Below are the code and all the weights of a small trained network. Each question names an input and a class and asks about switching units off, where a switched-off unit gives its printed mean instead of its output.

import numpy as np


def w(rows, s, z=0):
    codes = np.array(rows[::2]) - 128.0
    scale = np.full(codes.shape[1], s)
    scale[-1] = z or s
    return codes * scale


def f(y):
    return np.maximum(y, 0)


def log_softmax(a):
    a = a - a.max(-1, keepdims=True)
    return a - np.log(np.exp(a).sum(-1, keepdims=True))


def net(x, mask):
    res = np.array(x, float).reshape(1, 5) / 4 @ E
    y = f(res @ A[0][:, :-1].T + A[0][:, -1])
    res = res + np.where(mask, y, B[0][:, -1]) @ B[0][:, :-1]
    return log_softmax(res[-1] @ U[:, :-1].T + U[:, -1])


A, B = {}, {}
E = w([
[105,145,170,76,76,112,92,92,140],'x0',
[32,185,112,179,84,181,114,184,114],'x1',
[72,69,141,199,208,59,85,98,152],'x2',
[155,87,41,105,113,86,59,177,212],'x3',
[149,84,114,118,8,61,211,147,136],'x4',
],0.012)
A[0] = w([
[169,127,61,235,178,119,220,172,92,27],'N0',
[82,175,252,118,37,58,64,68,171,123],'N1',
[68,93,183,201,156,45,115,119,157,3],'N2',
[104,174,225,162,153,111,219,90,53,74],'N3',
[31,139,98,178,75,169,117,159,125,59],'N4',
[126,98,141,163,51,58,203,147,136,37],'N5',
],0.011,0.0046)
B[0] = w([
[4,29,154,66,141,182,139,133,132,205],'N0',
[42,36,146,84,188,183,165,146,190,226],'N1',
[218,173,148,109,39,201,149,155,136,219],'N2',
[156,117,93,193,117,88,139,165,245,246],'N3',
[224,64,194,164,151,73,169,87,180,215],'N4',
[158,153,182,188,196,183,17,116,143,226],'N5',
],0.011,0.013)
U = w([
[155,90,47,148,105,64,87,190,220,218],'0',
[220,140,166,93,25,253,199,147,134,198],'1',
[37,36,164,98,158,141,171,101,107,79],'2',
[255,21,201,121,191,24,199,25,94,161],'3',
[113,187,189,216,209,157,37,90,127,221],'4',
[114,154,143,166,90,154,158,136,116,74],'5',
[100,193,110,141,47,179,134,93,66,26],'6',
[88,199,134,142,117,28,120,168,62,1],'7',
],0.0087,0.0047)

Each question gives the input, the list of numbers given to net, and the class t.
The units are the neurons (one row each of A and B). Each row of codes is followed by its name. A weight is (code - 128) times the scale printed after its matrix; where a second scale follows, it is the last column's (A, B and U).
mask holds one flag per neuron, in row order. A switched-off neuron (its flag False) gives its mean, the last column of its row in B, instead of its output. The means were averaged over made-up inputs and are rounded, as every weight is.
A unit's drop is (log p(t) with every unit on - log p(t) with that unit switched off) / (log p(t) with every unit on - log p(t) with every unit switched off).
The circuit of an input: a set's keep is (log p(t) with only the set's units on - log p(t) with every unit switched off) / (log p(t) with every unit on - log p(t) with every unit switched off). Starting from all 6 units, units are removed one at a time, each time the one whose removal leaves the highest keep (on an exact tie, the one counted first), for as long as the keep stays at least 0.8.
circuit, biggest first: the units of the circuit, biggest drop first
unit that matters most: the unit with the biggest drop
top k neurons: the k neurons with the biggest drops, biggest first
drop when u is switched off: that unit's drop, to one decimal
input [8,2,1,-3,4], class 2: unit that matters most	N1
input [8,8,-6,0,6], class 2: top 2 neurons	N1; N2
input [8,3,-7,6,8], class 2: top 3 neurons	N1; N2; N3
input [4,1,4,2,-4], class 1: circuit, biggest first	N2; N5
input [-7,1,3,6,2], class 2: top 2 neurons	N0; N3
input [-2,4,4,2,0], class 1: circuit, biggest first	N2; N3
input [-8,-1,-5,7,1], class 2: circuit, biggest first	N0; N3
input [-3,-7,-7,-8,3], class 0: top 2 neurons	N3; N2
input [4,-6,7,-5,-2], class 1: top 2 neurons	N2; N4
input [-8,-1,-5,6,5], class 2: top 3 neurons	N0; N3; N2
input [1,5,2,-5,-5], class 0: circuit, biggest first	N3; N5
input [-8,7,-3,7,-4], class 2: top 2 neurons	N0; N3
input [2,6,0,4,-4], class 3: top 3 neurons	N4; N5; N3
input [-2,-5,-1,-6,7], class 4: circuit, biggest first	N5
input [0,-2,2,3,5], class 4: top 2 neurons	N5; N3
input [-7,3,-1,6,3], class 2: top 3 neurons	N0; N3; N2
input [-3,3,5,-2,2], class 1: top 2 neurons	N2; N1
input [-3,6,-3,-7,8], class 4: drop when N5 is switched off	1.1
input [-2,6,6,5,-1], class 1: drop when N3 is switched off	0.2
input [-5,7,2,2,-6], class 3: drop when N5 is switched off	0.2
input [-5,8,-4,-4,-4], class 3: circuit, biggest first	N4
